Below are the code and all the weights of a small trained network. Each question names an input and a class and asks about switching units off, where a switched-off unit gives its printed mean instead of its output.

import numpy as np


def w(rows, s, z=0):
    codes = np.array(rows[::2]) - 128.0
    scale = np.full(codes.shape[1], s)
    scale[-1] = z or s
    return codes * scale


def f(y):
    return y / 2 * (1 + np.tanh(0.7978845608 * (y + 0.044715 * y**3)))


def log_softmax(a):
    a = a - a.max(-1, keepdims=True)
    return a - np.log(np.exp(a).sum(-1, keepdims=True))


def net(x, mask):
    res = np.array(x, float).reshape(1, 3) / 4 @ E
    y = f(res @ A[0][:, :-1].T + A[0][:, -1])
    res = res + np.where(mask, y, B[0][:, -1]) @ B[0][:, :-1]
    return log_softmax(res[-1] @ U[:, :-1].T + U[:, -1])


A, B = {}, {}
E = w([
[206,89,73,106,142,193,103,96,165,126,123],'x0',
[128,84,170,111,72,130,95,184,197,114,118],'x1',
[124,186,115,85,127,108,101,127,136,4,187],'x2',
],0.022)
A[0] = w([
[108,62,217,108,57,127,102,240,225,130,123,164],'n0',
[183,65,145,90,102,225,49,164,169,90,155,101],'n1',
[241,93,113,82,18,178,79,153,203,110,125,100],'n2',
[77,162,165,220,147,123,229,93,25,194,160,252],'n3',
[204,192,62,56,189,201,150,43,103,46,218,137],'n4',
[53,225,180,94,101,20,137,152,101,65,200,146],'n5',
[193,24,36,175,127,236,133,90,113,179,62,142],'n6',
[60,68,221,208,81,141,171,233,111,183,89,172],'n7',
[182,11,69,106,179,166,106,75,177,160,124,138],'n8',
[158,171,91,42,90,77,22,177,199,15,255,98],'n9',
],0.0083,0.011)
B[0] = w([
[58,16,214,107,52,63,192,69,205,72,106,223],'n0',
[197,34,172,133,141,130,158,100,103,173,204,198],'n1',
[221,56,176,147,152,117,158,66,92,156,211,210],'n2',
[212,150,116,119,134,158,102,210,13,255,179,240],'n3',
[66,119,65,154,240,73,6,124,171,124,123,228],'n4',
[112,137,96,203,129,157,220,206,79,19,94,242],'n5',
[114,202,89,173,77,163,110,74,150,201,106,231],'n6',
[93,78,194,50,132,55,119,161,202,147,204,220],'n7',
[129,129,90,180,107,148,113,52,187,165,150,210],'n8',
[120,76,182,77,223,196,143,135,14,119,118,251],'n9',
],0.0097,0.026)
U = w([
[220,92,201,63,154,181,169,159,27,179,206,242],'0',
[35,108,154,2,59,3,133,184,190,115,148,208],'1',
[117,209,51,228,147,151,167,221,88,56,99,133],'2',
[41,87,205,72,105,158,233,146,106,28,59,2],'3',
[138,205,49,163,85,213,114,93,131,166,73,164],'4',
[163,100,158,192,18,115,212,68,181,114,157,12],'5',
[80,93,87,89,199,90,30,93,154,87,123,83],'6',
],0.0093,0.0036)

Each question gives the input, the list of numbers given to net, and the class t.
The units are the neurons (one row each of A and B). Each row of codes is followed by its name. A weight is (code - 128) times the scale printed after its matrix; where a second scale follows, it is the last column's (A, B and U).
mask holds one flag per neuron, in row order. A switched-off neuron (its flag False) gives its mean, the last column of its row in B, instead of its output. The means were averaged over made-up inputs and are rounded, as every weight is.
A unit's drop is (log p(t) with every unit on - log p(t) with that unit switched off) / (log p(t) with every unit on - log p(t) with every unit switched off).
The circuit of an input: a set's keep is (log p(t) with only the set's units on - log p(t) with every unit switched off) / (log p(t) with every unit on - log p(t) with every unit switched off). Starting from all 10 units, units are removed one at a time, each time the one whose removal leaves the highest keep (on an exact tie, the one counted first), for as long as the keep stays at least 0.8.
circuit, biggest first: the units of the circuit, biggest drop first
top k neurons: the k neurons with the biggest drops, biggest first
drop when u is switched off: that unit's drop, to one decimal
input [-8,1,-2], class 1: top neuron : n7
input [0,2,0], class 1: circuit, biggest first : n3; n9; n8
input [1,8,-5], class 5: top 2 neurons : n2; n4
input [4,0,-1], class 4: top 2 neurons : n0; n7
input [-5,-5,1], class 2: top 4 neurons : n5; n9; n2; n1
input [6,7,0], class 5: top 2 neurons : n0; n3
input [6,-4,1], class 6: top 2 neurons : n4; n3
input [4,-7,1], class 6: top 2 neurons : n4; n5
input [-5,-2,1], class 2: top 2 neurons : n5; n9
input [6,-1,4], class 6: top 2 neurons : n4; n3
input [1,0,-8], class 4: top 2 neurons : n6; n9
input [1,0,8], class 6: top 4 neurons : n4; n3; n0; n9
input [-2,-3,1], class 2: top 2 neurons : n9; n2
input [-7,-1,2], class 2: circuit, biggest first : n5
input [5,0,-7], class 4: top 2 neurons : n6; n0
input [7,0,0], class 4: top 3 neurons : n0; n6; n7
input [-6,7,-1], class 1: drop when n7 is switched off : 0.7
input [4,-2,7], class 6: drop when n4 is switched off : 2.4
input [4,6,0], class 5: drop when n3 is switched off : 0.7
input [5,7,-2], class 5: drop when n4 is switched off : 0.0
input [2,8,-1], class 5: circuit, biggest first : n0
